Group and class of each row
[ 17.4  -5.7  -0.1   4.4   6.8   6.3  14.3  14.7  16.8  -9.7   7.3 -17.0
   1.2  19.2   6.2   3.7   2.5   7.9  -0.3  -2.2  10.6  -9.0  -3.7 -10.4
   4.1  -3.0 -10.1   0.7  -1.6  -1.9 -21.6  17.6   0.5   3.7   6.0  17.4
  20.9] => Ft:G
[  1.1  25.5 -12.5   2.3 -22.3   3.3  13.8  21.4 -17.1  10.3   1.9  -4.8
 -14.7  16.5  16.8  10.8 -11.4   6.2   6.8   1.1  -8.2   3.0 -24.0   5.7
  -1.0  -1.4   6.0   5.1  -4.4  -1.1  11.9  10.4   5.1  18.3  -4.3  16.1
  19.9] => QR:T
[  4.7  -9.1 -10.9   5.9   1.0   7.4   3.7  -9.9  -4.3 -14.0   0.6  -9.0
   2.0   0.8  26.5  -1.8  -1.4   6.2   5.8   6.1   1.0  -4.3   5.4 -12.9
   4.2  -6.3 -19.1 -10.0   2.1   2.4 -12.1  16.7  -1.6  -8.9   6.0  -0.1
  15.9] => QR:T
[  7.7 -14.3   7.1   3.5  19.8  -1.5   3.3  -7.0   9.9 -25.6   2.4 -10.0
  13.5 -15.5   0.5  -3.5  13.9  13.2   3.8  14.3   6.6 -16.0   1.1 -24.3
  12.8 -15.9 -18.3  -9.7   5.3  -0.6 -19.0  13.9 -15.6 -23.3  -7.2   0.8
  19.8] => Ft:F
[ 23.1   1.7   1.7  -8.1  -1.7  12.6   4.1   7.8 -13.6   0.8 -10.0  -3.5
   9.9  -4.5  15.1  -2.8  -4.4  -5.7   3.0   1.5  -2.3  -6.6  -6.8  -5.8
  -5.1   7.6  -3.4 -29.4   4.5   0.3  51.5  15.2  -2.2  21.1  -4.4  -1.0
   7.7] => QR:T
[ -1.7  -5.8   4.2  20.6   7.9  -8.4  25.2  13.8  14.9 -17.2  14.7 -14.8
   8.4  10.4  -5.6  -4.5  21.4   5.2  -2.3  -0.4   3.1  -6.2   4.6 -14.7
  -3.5  -7.1 -33.1   5.8   1.3  -0.9 -14.5  14.5 -15.2 -23.1   9.8  -6.3
  32.7] => HR:R
[  5.6   5.1   5.9   9.6   3.9 -13.5  10.4   6.4  13.2 -11.7   4.0  -8.3
  18.7 -14.8  -7.1   9.7  17.8   2.0   1.5  -1.1   2.6 -12.8   2.4 -19.5
 -13.4 -11.4 -14.5   3.5   6.0   3.3 -17.6  26.4 -28.0 -25.2  -0.3  -1.9
   8.8] => HR:R
[ 10.3 -11.4  20.6   7.2  17.6  -4.4   8.3  -5.7  12.1 -18.6  -4.7  -3.9
  17.3 -19.1  -0.2  -5.4   8.0  -3.9   0.6   4.5   6.5 -10.2  10.7 -21.1
  -2.2  -1.7 -16.0 -24.8   6.4  -5.1 -16.8  15.1 -18.4 -31.6  68.1 -13.5
  10.7] => HR:R
[  8.1 -17.1  12.7 -10.0  24.1   7.5   3.1   4.6   6.4 -23.5   5.9  -8.9
  10.4 -11.1  -0.1 -12.2   3.2  -7.3  -2.1   2.8   0.0 -15.3   3.2 -17.8
   5.2   1.9 -19.1 -16.5   4.7  -0.9 -22.6  12.9  -3.9 -37.3   5.4  -5.7
  13.1] => Ft:G
[ 23.3  -5.1   9.9   3.8   1.3  17.3   5.8  -0.3  -6.4 -18.7  -1.5   4.7
   8.8  -7.8   8.0   2.7  -1.2  -8.5  -4.5  15.8  -8.7 -10.8   4.0 -21.5
   4.2  -7.4 -12.1 -22.2   8.2  -0.7 -11.9  19.0  -0.5 -12.4  -9.2 -17.0
  16.4] => QR:T
[ 20.3 -12.6   2.2  -9.1   5.5  13.4  -4.6   3.2  -5.8  -5.9   2.8 -14.4
  -0.7   0.7  12.1   2.2 -18.9   9.9   4.8 -11.7  -0.4  -2.3  -0.7  -2.0
   2.1   1.6 -15.3 -20.9  -5.5   1.7  -6.4  12.2   3.7   1.1  -3.8  26.5
  18.4] => QR:T
[ 11.7 -17.7  12.6  10.5  17.5   1.2  -2.1  -5.5   9.2 -21.7  -5.8  -0.1
  14.6  -7.3 -14.4 -20.2   7.2  -5.7   2.8  17.1   8.3 -10.0  12.4 -12.9
   1.1   5.2 -26.4 -21.3   5.0  -6.3 -25.9  14.4  -9.4 -27.5   3.7 -19.3
   7.6] => HR:D
[ 16.3 -30.4  27.6  -9.8  18.9  11.7 -16.7  -9.9   2.0 -28.8 -13.9  -4.6
  14.6 -20.0   8.8 -13.8 -14.1  -5.5  12.1  14.0   4.9  -1.7  23.4 -11.8
   1.1   7.5 -19.0 -37.3   4.1  -5.8 -29.9   8.5  13.0 -27.6   1.9 -15.5
   4.8] => QR:J
[ 14.8 -23.0  16.6 -11.8  24.0  12.8   5.1  -1.0  25.0 -25.5   4.0 -11.9
  -0.7 -17.5   9.5  -0.1   2.6   2.1  -5.2  10.0  10.2 -15.0  -2.5 -16.5
   7.7   2.9  -9.3 -19.9   5.4   0.4 -20.1   2.3   2.6   0.3  -1.7   5.0
  19.0] => Ft:M
[  3.9 -25.2  23.3   7.3  27.8  -4.6   5.8 -20.0  11.1 -32.4   1.8  -3.8
  20.0 -17.8  -1.1 -12.6   9.0  -2.7  12.2  13.6  12.0 -12.7  24.8 -18.8
  -2.1  10.1 -29.0 -13.0   2.5   1.8 -34.5  12.6 -13.9 -33.7   1.2 -24.3
  14.1] => HR:R

Group, then class
[  1.7  18.8   0.5 -14.5   1.0  -3.1   5.2  -6.3   3.9   1.2  -3.4   1.4
  11.2  -8.1  -5.9  15.9   0.8  -6.9  -4.9   2.5   0.1  13.3   2.4   0.7
  -7.8 -17.8  38.8  -4.6   0.9  -1.4   1.6 -14.0   2.6   6.0   2.2 -12.5
   2.6] => Tp:JH
[-19.2  18.5  -7.3 -20.9 -17.0  -5.6  -2.0 -11.2  -0.8  -1.8   1.1 -10.7
  24.1  -2.7   6.3  22.7  -6.7  -0.9  -3.4   0.0  -4.5   8.7  -4.0   8.7
  -2.2 -18.5   7.7   2.4  -3.6   2.4  10.9  -4.9  -3.7  -1.5   3.5  10.5
  15.7] => BS:ZL
[ 45.5 -18.1  10.8 -38.6  23.0   7.0  12.0  -1.7  -2.0 -17.9   7.3 -33.9
  17.3 -16.5   4.9  36.2  -1.3 -11.7  -2.2  45.9  24.9   7.1  10.4 -28.1
  -6.5 -25.7  25.6   3.9   4.4  -1.6   5.6 -14.5 -21.7   0.9   3.2  10.8
  -5.1] => NH:JN
[ 11.3   1.9   2.9 -26.1  -1.6   0.7  -6.0  -3.7   5.1  -7.5  -3.2  -7.4
  -3.4  -1.4   0.0  21.5  -9.6  -2.3 -10.1   9.7  17.8  -5.6  -6.2  -6.6
 -10.1  -6.6  -1.4   8.1   1.1   1.1   3.1  -3.1  -3.2   9.4  -0.5  -2.7
  -2.8] => NH:Rr
[  7.4   9.8 -14.9  18.1 -12.3  -5.2   5.4  -5.7  -7.8  -8.3   2.6  -0.7
  -9.9  -0.1  -1.1  12.0  -6.4  -0.3  -7.0  -5.5  -8.4  -7.3  -8.7   6.7
   1.2   8.5 -26.8   4.7  -6.9   3.1  -2.1   5.3 -10.3 -11.3   2.3 -27.4
  19.4] => Rj:Ng
[  2.9   7.8  -5.9 -24.2  -1.7  -2.5  -1.5  -6.6  -4.4  -5.3   5.1 -17.4
  18.5  -2.8   1.1  32.0  12.7  -4.4   3.3   4.1   0.9   4.1  -1.4  -0.1
  -3.3 -14.4  -1.0   0.7  -5.9  -2.6   5.5  -8.5 -10.4  -0.3   1.3   9.4
  10.8] => BS:QM
[ -3.3  13.2  -1.1 -19.7  -5.8  -0.5  12.2  -4.2   0.5  -9.3   1.8 -12.0
  15.5  -8.8   2.2  20.6  -3.0   2.7  -1.2   0.4 -10.7   4.1  -2.3   2.2
  -0.7 -30.0   1.4   5.7  -3.3   5.3   6.8   3.2 -10.4   0.2   8.6  10.8
  13.4] => BS:BB
[  0.1 -10.3   1.0  -2.4   1.1  -1.8 -25.4 -12.5  16.5   6.8  -9.3   1.9
  -0.1 -11.1  -4.3  -2.1  -3.3 -12.0   0.0   5.6  15.1  -4.5   8.3  -1.8
   4.7  19.0   1.4   5.3  11.8   1.9   4.1 -19.0  -8.2   7.3  -7.8 -24.2
 -17.6] => NH:JN
[ 16.3  16.2 -13.2   6.2  -1.3  -4.6   1.5  -1.2  -4.8  -5.4   1.6  -1.5
  -5.5  -3.1  -6.7  19.2  -8.9  -9.0   7.5 -12.3   8.2  -1.3  -3.3  -3.6
  -4.0   2.1 -13.3   1.3  -9.2  -0.4  -2.8 -19.2  -9.9  -2.2  -0.7 -32.2
   6.3] => Rj:Tt
[-12.1  15.6   1.0 -35.4  -3.8  -5.2 -10.2  -7.5  -6.2  -6.9   0.1 -16.0
  18.4   2.2   0.0  27.1 -13.7  -1.4  -8.1  11.2   3.1   4.0  -5.2   2.5
  -1.2 -16.2   2.7   0.8  -5.2  -0.7  10.2   1.9  -2.3  10.2   3.9   8.4
  14.3] => BS:ZL
[  3.2 -10.1  11.1 -32.5   6.9   0.5  -8.9  -4.0   7.5 -14.0  14.7  -8.0
   9.2  -4.1 -10.1  12.7 -10.3  -3.0 -22.0  24.7   9.8  -9.0   0.6   4.8
   1.6 -11.5  -6.8  11.9   1.0   3.1  10.2   8.1  -2.1  10.4  -1.7  -4.0
 -11.1] => NH:JN
[ -1.2  -2.5  -0.8  -6.6   0.9  -7.4 -17.0 -13.0  -0.3   6.4  -7.0   1.2
  -8.5 -14.5  -4.7   8.2  -2.6  -6.2  -4.9   4.5   6.7  -4.3  -3.0   4.1
 -12.0   6.5 -10.9   3.7   9.6  -4.1   2.8 -16.7  -5.6   9.5  -8.2  -9.1
  -3.4] => NH:Rr
[  9.6 -20.2   6.5 -26.4  10.7   1.6 -12.2 -10.8   5.4  -8.6   1.0  -7.2
  -8.1  -9.4  -8.9  21.3  -6.6  -4.0 -23.3  28.6  14.6 -15.0  -1.5   1.8
  -1.7  -7.2 -14.8  11.1   4.9   1.0  11.4  -0.1  -4.7  14.7  -1.3  -9.3
 -12.8] => NH:HC
[ 43.5   6.7  -9.1  27.8  -6.4  -1.1   4.6   1.7  -4.2 -10.2  -1.0   2.9
 -15.1   8.7   4.6   5.9  -6.6   3.5   9.2 -12.8   0.0  -3.0   2.2 -10.0
  -4.5   5.6 -26.9  11.2 -16.5   2.8  -2.6  -3.6  -5.5  -2.2  -1.7 -28.0
  13.4] => Rj:Ng
[  6.3   4.4  -8.6  10.9  -8.9  -3.0 -15.1  -8.9   5.4  -8.9   1.2  -6.2
   2.6   5.8   2.0  19.9  -8.6   2.8 -29.9   1.5   4.0 -14.1  -6.3  13.5
  -1.2  16.8 -27.6  11.9  -5.7   4.4  10.6   0.3  -3.9  -2.5  -4.6   0.9
   2.4] => Rj:Ng
[ 10.3  -1.7  -1.6 -45.1   3.9   2.7  10.4  -5.6 -10.3 -13.1   8.2 -26.5
  29.6  12.9   5.8  35.5 -11.4  -5.6 -21.0  32.0  19.3  -0.5   0.6  -7.5
  -7.2 -11.4  20.6   0.1  -9.6  -7.4  20.4   5.3  -2.0   1.9   4.7  25.2
  14.8] => BS:QM
[ 11.8   3.9  -5.0   8.0 -10.4   0.1 -14.2   0.5   3.4 -16.3   7.1   1.5
   3.5  23.0  -2.4   3.1 -16.6   1.4 -19.7  -1.7   6.0 -15.0  -6.8   9.5
   6.6  13.1 -27.6   3.5 -21.2   3.4  11.8  20.8   1.5  -4.9  -2.8 -24.5
   8.2] => Rj:DH
[ -2.3   9.0  -1.2 -17.3  -5.0  -0.9   8.7  -1.7  13.1  -3.5   2.2   4.4
  11.9  13.1  -0.6  -1.1   0.5  -2.3   1.1  -3.1   4.6   6.2   2.9  -6.3
  -3.1  -8.0  37.4  -1.1  -6.7  -0.8   1.0  -5.0  11.8   2.6   0.2  -9.4
  -1.8] => Tp:JH
[-16.4  16.1   3.1 -27.9  -9.7 -11.2   7.6  -3.6  12.0  -6.0  -4.9   0.1
  18.5  -5.9  -7.8   0.5  -0.5  -2.3   6.2  -0.8  -3.8  13.8   1.3   1.1
   6.6 -29.7  29.7   1.5  -4.5   2.3   1.2   3.5  -0.2   6.0   5.6 -11.5
   4.3] => Tp:JH
[ 21.3   4.6 -10.1  13.7  -6.2  -3.2   5.2  -5.5   1.2 -10.8   7.7  -6.1
   5.7  20.5   5.0  14.0 -11.9  -1.0  -4.1  -8.0   7.7  -3.3  -1.2  -3.3
  -0.8  12.6 -15.3   3.5 -15.8  -0.2   6.7   1.3   0.8  -8.4  -3.8 -13.2
   8.0] => Rj:Tt
[  3.4  -7.2   6.3 -31.5  -0.5   2.5  -3.4  -5.7  10.0 -12.6   3.9 -14.7
   8.7  -9.0  -5.0  21.2  -9.7  -5.0 -15.3  28.7  15.7 -11.3  -3.0  -4.9
  11.1  -4.1  -9.1   7.1   1.9   5.1  11.4   9.5 -13.5   5.3  -0.2  -7.8
  -7.2] => NH:HC
[  1.2 -21.1   1.2 -20.2   0.8   3.6  -9.0  -6.7   4.6  -5.1  -0.3 -11.3
   1.4   0.3   2.4  11.8  -9.1  -3.1 -22.0  25.2  19.6 -17.9  -3.7   0.2
   2.7  13.4 -18.3   8.6   2.1  -0.9  16.5   9.3  -2.4  -1.0  -4.0   7.7
  -8.4] => NH:HC
[-41.9  28.2   0.0 -34.5 -22.6   1.1  -3.5 -12.4   4.1 -10.5   1.9   9.4
   1.1  -2.7 -17.9  13.1 -11.0   1.9  -5.3  -1.0 -14.9   3.1 -17.9  21.8
   2.1 -31.6   3.0   6.1 -11.6   6.2   8.4  16.9  10.8  15.8   8.9 -26.6
  13.4] => Tp:Gf
[ -2.1   3.1   2.9 -20.5   3.0   1.5  -7.8  -6.9  10.1  -8.9  -2.1  -5.5
   6.0 -12.5  -6.4  17.2  -7.0  -8.6 -16.4  18.8  11.9  -7.9  -1.9   0.7
   8.8  -2.1  -8.1   2.6   0.5   4.1   2.9   6.8 -10.8   8.2  -0.7 -23.3
  -8.3] => NH:JN
[-10.9  18.0  -6.2 -13.2 -10.6  -4.0  -5.2  -3.8  -8.8  -6.7   1.9  -9.9
  13.3  -4.2   3.1  17.5  -6.6   0.3   8.2  -8.7 -12.9   3.9  -6.1   8.1
   1.4 -14.7 -12.0  -0.4  -3.2   2.8   1.8  -2.9 -10.8   7.0   2.8  14.0
  11.9] => BS:QM
[ -8.9  17.3  -3.9  -8.8  -6.7  -3.8  -7.5  -8.1 -11.7   6.7   1.0  -9.5
  19.3  -1.9   0.7  18.4  -2.8  -1.6  25.6 -15.9  -7.4  13.0   2.6   5.8
  -1.6  -7.8   4.9  -4.7  -0.2  -2.5   3.5 -16.5  -8.8   0.5  -0.2  20.6
  12.1] => BS:ZL
[ -2.6 -14.5   9.0 -32.8  13.7   5.0  -6.7 -11.4   1.3 -13.5   5.7 -18.4
  26.1  -7.5  -6.1  17.0  -6.0  -3.7 -26.4  32.8   7.4  -2.5   2.1   5.8
   7.1  -8.2   2.1   6.0   2.7   2.0  17.1   7.2 -10.9   2.5  -0.1   5.6
  -5.1] => NH:HC
[-25.8  33.7  -0.9 -29.0 -13.6  -8.5   7.8  -9.1  -1.3  -1.0  -0.8  12.6
  -5.3 -17.7 -17.5   7.2  -3.3  -4.3  20.5 -12.5 -10.9  13.6  -9.3   7.5
   3.1 -33.5  15.3  -6.1  -8.2   0.4  -9.5   6.2  -3.6  10.0   9.9 -45.9
  15.8] => Tp:BZ
[  0.2  -3.8   4.2 -17.7   1.6  -3.6  -2.9  -9.8  12.5  -9.2  -2.3   0.2
 -13.8 -13.5  -9.2   9.8  -3.1  -8.8 -11.9  19.0  11.9  -5.4  -2.3  -2.2
   1.7  -6.1  -9.8   7.7   5.9   0.8   3.5   0.0  -2.0   7.5  -0.8 -37.4
  -8.0] => NH:JN
[  5.9   5.3  -2.3 -19.8  -6.6  -0.4  16.5  -2.9  -5.4 -10.7   5.1 -20.2
  15.9  -4.7   5.8  25.7  -1.2  -0.9   2.6  12.3   0.5   3.1  -3.0  -6.9
  -5.6 -23.9   8.1   2.8  -8.8   2.5  10.1  -1.8 -12.2  -5.4   5.6  18.0
  14.8] => BS:BB
[ -6.7  15.2  -2.4  -6.3 -16.3  -7.3   2.1  -5.2   3.9   3.5  -4.6   8.5
 -12.0  -6.7  -7.0   1.0   0.3   2.5  20.0 -15.8 -11.7   9.6  -1.3   0.8
  -3.6 -16.8   6.4   9.8  -1.7   1.2  -4.0 -14.1   1.9   8.9   4.3 -26.3
   9.0] => Tp:Gf
[ 14.0  -1.7  -1.7  -4.4   0.6 -19.2  -4.0  -2.9  -3.3   1.5  -1.9 -10.7
  22.1  14.3  10.8   8.6   1.2   1.6  -2.0   0.6  -0.7  13.1   8.9   1.3
  -8.8   4.5  28.1   2.7  -8.1  -4.7  11.8 -19.8   3.0   1.4  -7.2  30.5
  10.2] => BS:ZL
[  2.9  18.5  -7.8 -22.4  -9.5   2.9  12.6  -6.7  -4.6  -7.8   2.3 -14.1
  16.2 -10.1   1.1  24.7  -3.2  -6.4  12.5   2.8  -1.3  14.6   0.3  -7.7
  -6.8 -30.6  12.2   0.3  -7.1   0.7   2.6 -13.1 -11.2  -3.1   4.5  -5.9
  24.0] => BS:QM
[-12.4  -1.6  -9.9 -22.2 -12.3  -3.2  -1.8 -15.0  -0.5  -1.5   2.0 -16.3
  43.0   9.7   5.2  20.3 -11.2  -2.1 -10.0  10.6   8.4   3.6   0.4   3.4
  -2.2   1.4  14.1   2.1  -8.5  -3.5  18.0  -0.2  -4.0  -5.4   4.0  20.8
  11.2] => BS:ZL
[ 14.1 -11.0  13.2 -30.8  13.4   0.8 -14.1  -6.3   3.2 -16.8   3.8 -10.4
   9.3  -3.6  -5.9  20.5 -11.2  -0.9 -27.8  31.8  11.5 -12.6  -4.6   2.8
   1.7 -11.7 -15.7  13.3   3.9   4.7  13.6  12.2  -2.6  13.7   6.4   4.2
  -8.5] => NH:HC
[  4.3  11.6  -7.2  -3.7  -3.1  -6.9  -6.0  -6.2  -9.1  -3.6   1.0  -4.5
  16.1   3.8   3.3  19.7  -2.7   0.3  -4.8  -4.1  -2.8   5.3  15.5   7.3
  -9.1  -7.7  11.6  -3.5   0.4  -1.4   2.3 -11.7   4.2   1.3  -0.6  16.6
   9.2] => BS:QM
[ -0.1 -14.5   1.9 -14.8   7.5  -1.1 -23.0 -13.5  -3.7  -2.2  -0.8  -5.1
   6.6  -4.8  -4.7  13.6 -11.5  -3.6 -24.9  18.8  12.3 -12.3  -6.3   6.9
   3.1  19.9 -23.7  10.6   1.9  -2.1  18.3  -4.4  -6.1   5.5  -5.9   5.9
  -3.8] => NH:HC
[ 13.1   8.9  -6.7  -8.3   0.6  -3.1  -5.1  -2.7  -3.6   5.6  -5.2  -7.5
   6.8  -2.8   8.3  19.0  -1.6  -4.6  16.5  -7.6   4.1  14.2   5.8 -14.8
 -11.7  -7.1  16.2  -2.2   3.8  -2.3  -4.9 -27.1  -5.8   5.9  -4.2  16.6
   1.8] => BS:QM
[ 12.8  24.0 -12.1  13.6  -6.0  -9.4  -3.8  -2.4  -3.2 -14.4  10.8   2.5
  -3.3   1.5  -8.6  21.1 -15.5  -3.5  -4.6 -22.7  -2.7  -6.0  -9.5  10.0
  -2.7  -3.0 -33.3   5.6 -17.5   3.9  -7.1  -2.1 -10.0  -4.7  -4.3 -40.3
   8.7] => Rj:Tt
[  4.0  -6.3  -0.7 -11.2   8.3  -1.3 -18.9 -13.1  -0.1  -4.6  -4.0  -4.0
  -6.6 -15.2  -5.9  19.0 -10.0  -7.0 -21.0  15.9  14.6 -17.4  -7.4   5.1
  -0.9  10.7 -24.7   6.0  10.3   1.4   4.8  -7.9 -11.1   7.6  -7.7 -24.0
  -8.4] => NH:HC
[ 16.5  28.1  -5.7  -4.6  -6.1  -4.6   3.2  -5.7 -13.7  -0.7  -6.8 -10.8
   3.1 -15.0   6.2  26.1  -1.0  -4.9  20.5   2.9  -6.9  16.3  -0.5  -8.8
  -7.8 -26.4   3.7  -2.8   6.3  -2.6  -3.1 -17.5 -11.8   7.4   5.6   6.3
  21.4] => BS:ZL
[-10.3   7.0  -1.2 -13.3  -5.5  -6.2  -9.0 -10.2   3.1   3.3  -2.2   0.7
  11.6   6.6  -8.6   3.2  -2.2   1.3  -0.5  -3.7  -2.6   8.4   0.2   5.3
  -2.6  -3.8  22.2   6.7  -0.8  -2.4   9.5 -12.4   7.7   7.0  -0.8   6.8
   3.2] => Tp:JH
[ 18.7  24.1  -8.6  -9.2   0.9  -5.1  -6.2   0.2 -18.0  -1.9   3.3 -12.5
  14.8   1.3   3.6  28.6  -8.8  -1.9  19.3 -14.1  -2.6   8.6  -1.8  -3.2
 -10.5 -16.4 -12.8  -2.0  -4.4  -3.2  -3.0 -24.9 -12.5   2.5  -3.9  15.5
  13.6] => BS:QM
[  5.8  19.1 -13.4   2.8 -11.8  -6.1  -2.4  -4.5  -6.3  -8.4   6.8  -5.5
  11.6   9.4   2.0  19.8 -10.7  -2.4  -4.0 -10.7  -5.0  -1.7  -5.8   8.0
  -2.1   0.3 -16.6   1.3 -10.6  -0.1   5.1   2.2  -3.8  -2.5  -0.1  -3.3
  18.7] => Rj:Ng
[ 13.6  12.6 -18.7  30.1 -11.9  -3.6 -14.5   0.0  -2.7   4.0  -0.5   8.3
  -7.2  20.1   4.0   5.8 -10.3  -3.5  -3.3 -28.3  11.6 -11.3  -4.5   5.4
  -6.2  36.2 -24.5   0.1 -12.2  -3.9   1.2 -12.0   6.7  -4.8 -10.2 -24.2
   4.9] => Rj:Ng

Group and class of each row
[ -0.7   1.4  -0.2 -10.6   8.8  -2.6  10.0   3.9  10.6 -13.2  -0.9   0.6
  15.8 -12.5   5.9   5.5  -3.6  -1.7  13.7  -8.1   3.6   0.2  11.8  31.9
   9.9 -18.7   0.4   5.9  14.6  -3.0 -12.0  -6.3  -3.1  -1.9  -3.9  16.2
  -1.3] => (20):A
[ -4.0  -4.5   7.0  -7.7  15.3  -6.1   5.5  12.6   9.4 -18.9   8.9   2.6
  15.9 -11.4  -1.6   4.7   3.3  -2.2   6.6   3.6  -1.3   2.8  11.2  29.8
   2.5 -20.8  -0.2   1.1  18.7  -1.5  -9.5  -4.0  -6.0   3.3  -4.4   3.7
  -8.4] => (20):Z
[ -8.4  -6.8   8.8   6.5  18.1   1.8  12.5  -0.5  11.2  13.0  -7.9 -14.5
  13.8  20.9  -3.5  -3.3  -6.1  -9.9  -8.2  -2.7  -2.1  -0.1   0.5  46.0
   3.6 -35.6   0.9   5.9  13.1   3.3  -4.7  -4.5  -1.2  -2.0 -13.8  -2.4
 -15.8] => (22):H
[ -7.9  -2.2  14.2  11.2  22.6  -3.4  15.6  -0.2   6.3   5.6  -1.2  -7.8
  17.0  13.5  -4.6  -2.6   2.2  -1.4  -1.5  -2.2   1.6  -5.8   5.7  36.6
   2.5 -39.4   0.7   2.6  10.5   9.1  -8.1  -1.6  -1.6  10.8 -12.6   4.1
 -22.9] => (22):B
[ -4.9 -11.2   2.0  -9.5   8.4  -9.8   0.4   0.7  10.5 -20.4   9.0   4.4
   9.4  -6.8   4.0   3.5  -0.9  -9.7   3.8  -2.0  -5.4   0.3   8.5  13.2
   0.0  -6.3   1.4  -0.4  15.7  -6.7  -6.9  -1.8  -4.4  -2.5  -3.7   5.9
 -18.7] => (20):U
[ -2.7   2.2   6.6  -0.8   8.4 -12.4   7.5   1.2   4.7   4.5   1.0   2.2
   3.0   3.1   6.9   5.8 -14.2   0.5   9.0  -2.4  -4.1   0.2   5.2  12.1
   6.2 -19.4  -4.0  -2.0  11.9  -3.6  -8.2   4.1  -5.5   6.4  -5.4  19.5
 -35.5] => (20):U
